Below is a small trained network, with its code and all its weights. Each question gives an input and a target symbol and asks what happens when units are switched off, that is, made to give their printed mean instead of their output.

import numpy as np


def w(rows, s, z=0):
    codes = np.array(rows[::2]) - 128.0
    scale = np.full(codes.shape[1], s)
    scale[-1] = z or s
    return codes * scale


def f(y):
    return y / 2 * (1 + np.tanh(0.7978845608 * (y + 0.044715 * y**3)))


def softmax(a):
    e = np.exp(a - a.max(-1, keepdims=True))
    return e / e.sum(-1, keepdims=True)


def log_softmax(a):
    a = a - a.max(-1, keepdims=True)
    return a - np.log(np.exp(a).sum(-1, keepdims=True))


def net(x, mask):
    ids = ['δεζθλμτψω'.index(c) for c in x.split()]
    T = len(ids)
    res = E[ids] + P[:T]
    u = 0
    for l in range(2):
        q, k, v = (res @ M[l].T for M in (Q, K, V))
        z = softmax(np.where(np.tri(T) > 0, q @ k.T / 4**0.5, -1e9)) @ v
        res = res + np.where(mask[u], z, O[l][:, -1]) @ O[l][:, :-1]
        u += 1
        y = f(res @ A[l][:, :-1].T + A[l][:, -1])
        res = res + np.where(mask[u : u + 8], y, B[l][:, -1]) @ B[l][:, :-1]
        u += 8
    return log_softmax(res[-1] @ U[:, :-1].T + U[:, -1])


Q, K, V, O, A, B = {}, {}, {}, {}, {}, {}
E = w([
[49,96,167,157],'δ',
[225,34,151,50],'ε',
[116,187,221,63],'ζ',
[158,131,138,173],'θ',
[254,80,123,111],'λ',
[181,33,109,158],'μ',
[159,207,177,112],'τ',
[220,145,171,59],'ψ',
[32,209,185,185],'ω',
],0.0083)
P = w([
[120,96,210,251],'0',
[45,59,183,112],'1',
[132,171,68,118],'2',
[220,132,230,125],'3',
[84,62,156,66],'4',
[140,177,78,121],'5',
[230,131,231,113],'6',
[70,110,164,77],'7',
[139,165,83,127],'8',
],0.014)
Q[0] = w([
[65,165,6,68],'L0H0',
[149,164,111,131],'L0H0',
[91,102,62,87],'L0H0',
[74,154,105,96],'L0H0',
],0.012)
K[0] = w([
[112,169,76,55],'L0H0',
[156,144,76,146],'L0H0',
[151,124,73,6],'L0H0',
[113,153,141,74],'L0H0',
],0.012)
V[0] = w([
[119,56,106,184],'L0H0',
[85,112,160,189],'L0H0',
[30,72,160,56],'L0H0',
[43,253,180,173],'L0H0',
],0.014)
O[0] = w([
[145,35,31,106,174],'L0H0',
[30,123,111,184,254],'L0H0',
[60,62,176,19,115],'L0H0',
[70,255,152,118,205],'L0H0',
],0.01,0.0063)
A[0] = w([
[119,97,254,170,144],'L0N0',
[123,106,119,155,101],'L0N1',
[143,123,165,158,97],'L0N2',
[127,62,143,86,62],'L0N3',
[85,144,147,119,111],'L0N4',
[125,103,181,187,156],'L0N5',
[95,142,86,104,4],'L0N6',
[156,96,139,179,108],'L0N7',
],0.014,0.0038)
B[0] = w([
[254,190,68,7,254],'L0N0',
[135,73,156,56,151],'L0N1',
[155,217,101,65,142],'L0N2',
[43,255,181,141,226],'L0N3',
[150,21,151,119,242],'L0N4',
[247,174,186,14,202],'L0N5',
[187,75,152,59,139],'L0N6',
[176,199,48,21,183],'L0N7',
],0.0044,0.007)
Q[1] = w([
[129,74,254,159],'L1H0',
[76,153,141,38],'L1H0',
[89,82,189,62],'L1H0',
[135,106,163,141],'L1H0',
],0.007)
K[1] = w([
[140,113,98,103],'L1H0',
[120,137,254,156],'L1H0',
[169,116,148,21],'L1H0',
[109,101,89,152],'L1H0',
],0.0098)
V[1] = w([
[28,221,96,20],'L1H0',
[146,23,252,205],'L1H0',
[254,120,185,67],'L1H0',
[189,181,223,248],'L1H0',
],0.003)
O[1] = w([
[185,49,75,158,255],'L1H0',
[142,254,90,130,61],'L1H0',
[4,117,131,160,148],'L1H0',
[129,87,118,115,96],'L1H0',
],0.0043,0.0046)
A[1] = w([
[110,169,11,184,193],'L1N0',
[54,155,106,21,18],'L1N1',
[86,253,250,178,41],'L1N2',
[172,225,52,91,109],'L1N3',
[229,116,111,149,133],'L1N4',
[15,11,160,182,196],'L1N5',
[187,215,29,206,149],'L1N6',
[69,64,180,127,3],'L1N7',
],0.0077,0.0049)
B[1] = w([
[71,99,80,159,177],'L1N0',
[144,115,97,181,202],'L1N1',
[141,117,10,131,245],'L1N2',
[154,127,187,120,227],'L1N3',
[126,59,147,112,202],'L1N4',
[129,167,178,97,218],'L1N5',
[115,121,174,200,254],'L1N6',
[201,141,108,186,152],'L1N7',
],0.012,0.0056)
U = w([
[44,87,219,65,255],'δ',
[192,60,149,24,164],'ε',
[223,165,130,46,110],'ζ',
[93,56,184,184,95],'θ',
[194,39,163,152,39],'λ',
[127,13,111,120,81],'μ',
[206,147,145,163,79],'τ',
[254,142,220,133,58],'ψ',
[113,95,92,110,94],'ω',
],0.0069,0.0045)

Each question gives the input, a string of symbols that net reads in full, and the target symbol t.
The units are the heads (4 rows each of Q, K, V and O) and the neurons (one row each of A and B). Each row of codes is followed by its name. A weight is (code - 128) times the scale printed after its matrix; where a second scale follows, it is the last column's (O, A, B and U).
mask holds one flag per unit, layer by layer, with each layer's heads first. A switched-off unit (its flag False) gives its mean, the last column of its rows in O or B, instead of its output. The means were averaged over made-up inputs and are rounded, as every weight is.
A unit's drop is (log p(t) with every unit on - log p(t) with that unit switched off) / (log p(t) with every unit on - log p(t) with every unit switched off).
The circuit of an input: a set's keep is (log p(t) with only the set's units on - log p(t) with every unit switched off) / (log p(t) with every unit on - log p(t) with every unit switched off). Starting from the 12 units with the biggest drops (on a tie, the unit counted first), units are removed one at a time, each time the one whose removal leaves the highest keep (on an exact tie, the one counted first), for as long as the keep stays at least 0.8.
circuit, biggest first: the units of the circuit, biggest drop first
top k neurons: the k neurons with the biggest drops, biggest first
top k neurons in layer l: the k neurons of layer l with the biggest drops, biggest first
input ζ ζ ω, target ω: top neuron : [L1N2]
input δ δ μ θ ε ε ζ, target δ: top 2 neurons : [L0N3 L1N2]
input ζ ψ λ ψ, target ζ: circuit, biggest first : [L0H0 L1N2 L0N0]
input δ ε ω ε ψ ψ ε, target δ: circuit, biggest first : [L0H0 L1N2]
input ε μ τ ψ, target ε: circuit, biggest first : [L0H0 L0N7 L1N4]
input τ ω ω λ, target τ: top 2 neurons : [L1N2 L0N4]
input θ λ θ, target θ: top 3 neurons : [L1N6 L1N0 L0N5]
input λ τ τ ω, target λ: top 2 neurons in layer 0 : [L0N5 L0N7]
input θ ψ ω λ ζ ε μ, target θ: circuit, biggest first : [L0H0 L1N6 L1N0]
input θ ζ ω δ, target θ: circuit, biggest first : [L0H0 L1N6]
input ω ζ λ τ ε ζ μ, target ω: circuit, biggest first : [L0H0 L1N2]
input δ ε ε ζ, target δ: top 2 neurons in layer 1 : [L1N5 L1N2]
input λ μ τ ψ ζ θ ψ, target λ: top 2 neurons : [L1N4 L1N6]
input λ ψ μ ε, target λ: circuit, biggest first : [L0H0]
input λ θ ω μ, target λ: top 2 neurons in layer 0 : [L0N5 L0N7]
input ζ θ τ, target τ: top 2 neurons : [L1N2 L1N6]
input ε θ ψ μ θ ψ ζ, target ε: top 2 neurons in layer 1 : [L1N6 L1N4]
input ζ τ θ ψ τ λ ζ, target ζ: top 2 neurons in layer 1 : [L1N2 L1N6]
input τ ζ μ μ, target τ: top 2 neurons in layer 1 : [L1N2 L1N6]
input τ ψ θ ω λ, target δ: top 2 neurons : [L1N2 L0N3]
input τ τ ω ε, target τ: circuit, biggest first : [L0H0]
input ζ μ λ, target λ: top 2 neurons : [L1N6 L1N4]
input ζ λ μ ω, target ζ: top 2 neurons in layer 0 : [L0N0 L0N5]
